Below is a small trained network, with its code and all its weights. Each question gives an input and a class and asks what happens when units are switched off, that is, made to give their printed mean instead of their output.

import numpy as np


def w(rows, s, z=0):
    codes = np.array(rows[::2]) - 128.0
    scale = np.full(codes.shape[1], s)
    scale[-1] = z or s
    return codes * scale


def norm(h):
    return h / np.sqrt((h * h).mean(-1, keepdims=True) + 1e-5)


def f(y):
    return y / 2 * (1 + np.tanh(0.7978845608 * (y + 0.044715 * y**3)))


def log_softmax(a):
    a = a - a.max(-1, keepdims=True)
    return a - np.log(np.exp(a).sum(-1, keepdims=True))


def net(x, mask):
    res = np.array(x, float).reshape(1, 3) / 4 @ E
    u = 0
    for l in range(2):
        y = f(norm(res) @ A[l][:, :-1].T + A[l][:, -1])
        res = res + np.where(mask[u : u + 8], y, B[l][:, -1]) @ B[l][:, :-1]
        u += 8
    return log_softmax(norm(res)[-1] @ U[:, :-1].T + U[:, -1])


A, B = {}, {}
E = w([
[94,112,49,181],'x0',
[84,109,190,253],'x1',
[208,96,117,150],'x2',
],0.0049)
A[0] = w([
[232,54,129,165,126],'0.n0',
[173,223,178,183,162],'0.n1',
[59,187,112,125,9],'0.n2',
[3,182,156,91,80],'0.n3',
[151,117,249,94,184],'0.n4',
[88,97,2,195,235],'0.n5',
[113,133,178,197,1],'0.n6',
[105,45,139,165,93],'0.n7',
],0.0089,0.001)
B[0] = w([
[98,22,196,104,201],'0.n0',
[97,162,98,165,165],'0.n1',
[165,112,187,80,159],'0.n2',
[134,2,172,169,220],'0.n3',
[140,171,163,175,210],'0.n4',
[157,180,225,142,253],'0.n5',
[91,105,29,58,190],'0.n6',
[171,73,108,168,163],'0.n7',
],0.0082,0.0047)
A[1] = w([
[51,106,162,202,208],'1.n0',
[163,254,220,165,186],'1.n1',
[169,65,76,232,178],'1.n2',
[112,95,131,164,251],'1.n3',
[24,24,80,74,128],'1.n4',
[208,102,93,188,94],'1.n5',
[189,124,95,11,159],'1.n6',
[121,191,97,6,126],'1.n7',
],0.0088,0.0017)
B[1] = w([
[134,177,87,116,254],'1.n0',
[246,194,105,179,218],'1.n1',
[147,158,111,75,207],'1.n2',
[120,138,115,48,193],'1.n3',
[169,145,164,119,182],'1.n4',
[1,180,174,162,139],'1.n5',
[68,144,164,153,213],'1.n6',
[73,147,42,187,194],'1.n7',
],0.007,0.0057)
U = w([
[194,236,168,170,162],'0',
[102,13,212,75,166],'1',
[30,196,16,77,176],'2',
[194,122,120,72,128],'3',
[159,39,6,135,2],'4',
],0.011,0.0061)

Each question gives the input, the list of numbers given to net, and the class t.
The units are the neurons (one row each of A and B). Each row of codes is followed by its name. A weight is (code - 128) times the scale printed after its matrix; where a second scale follows, it is the last column's (A, B and U).
mask holds one flag per neuron, layer by layer. A switched-off neuron (its flag False) gives its mean, the last column of its row in B, instead of its output. The means were averaged over made-up inputs and are rounded, as every weight is.
A unit's drop is (log p(t) with every unit on - log p(t) with that unit switched off) / (log p(t) with every unit on - log p(t) with every unit switched off).
The circuit of an input: a set's keep is (log p(t) with only the set's units on - log p(t) with every unit switched off) / (log p(t) with every unit on - log p(t) with every unit switched off). Starting from the 12 units with the biggest drops (on a tie, the unit counted first), units are removed one at a time, each time the one whose removal leaves the highest keep (on an exact tie, the one counted first), for as long as the keep stays at least 0.8.
units of the circuit, in order: the units of the circuit, biggest drop first
k most important neurons: the k neurons with the biggest drops, biggest first
k most important neurons of layer l: the k neurons of layer l with the biggest drops, biggest first
input [-4,6,8], class 1: most important neuron -> 0.n0
input [-3,-6,-6], class 1: units of the circuit, in order -> 0.n3, 1.n0
input [-4,-5,-4], class 2: 3 most important neurons of layer 0 -> 0.n5, 0.n0, 0.n7
input [-4,-8,5], class 2: units of the circuit, in order -> 0.n3, 0.n5, 1.n7
input [-3,-4,-1], class 2: 3 most important neurons of layer 1 -> 1.n7, 1.n4, 1.n6
input [0,3,2], class 3: 2 most important neurons of layer 1 -> 1.n4, 1.n7
input [-5,0,-8], class 1: 3 most important neurons -> 0.n3, 0.n5, 1.n1
input [-5,-6,2], class 2: 3 most important neurons -> 0.n5, 1.n7, 0.n3
input [0,3,1], class 3: units of the circuit, in order -> 0.n6, 1.n7
input [6,-5,-2], class 0: 2 most important neurons of layer 0 -> 0.n5, 0.n6
input [8,3,-7], class 0: 2 most important neurons -> 0.n5, 0.n0
input [-4,6,2], class 2: 2 most important neurons -> 0.n6, 0.n5
input [-4,3,-5], class 1: 4 most important neurons -> 0.n3, 0.n5, 1.n1, 0.n6
input [3,-1,-3], class 3: 3 most important neurons of layer 0 -> 0.n5, 0.n3, 0.n2
input [7,-6,-2], class 0: units of the circuit, in order -> 0.n5
input [-5,7,-4], class 2: 2 most important neurons of layer 1 -> 1.n1, 1.n0
input [0,6,-3], class 2: 2 most important neurons of layer 1 -> 1.n1, 1.n0
input [1,5,7], class 1: 2 most important neurons -> 0.n0, 1.n1
input [-6,5,-8], class 1: 3 most important neurons of layer 0 -> 0.n3, 0.n5, 0.n6
input [3,0,8], class 1: most important neuron -> 0.n0
input [0,7,0], class 2: 2 most important neurons -> 0.n6, 1.n1
input [4,-5,-5], class 1: 2 most important neurons of layer 0 -> 0.n3, 0.n4
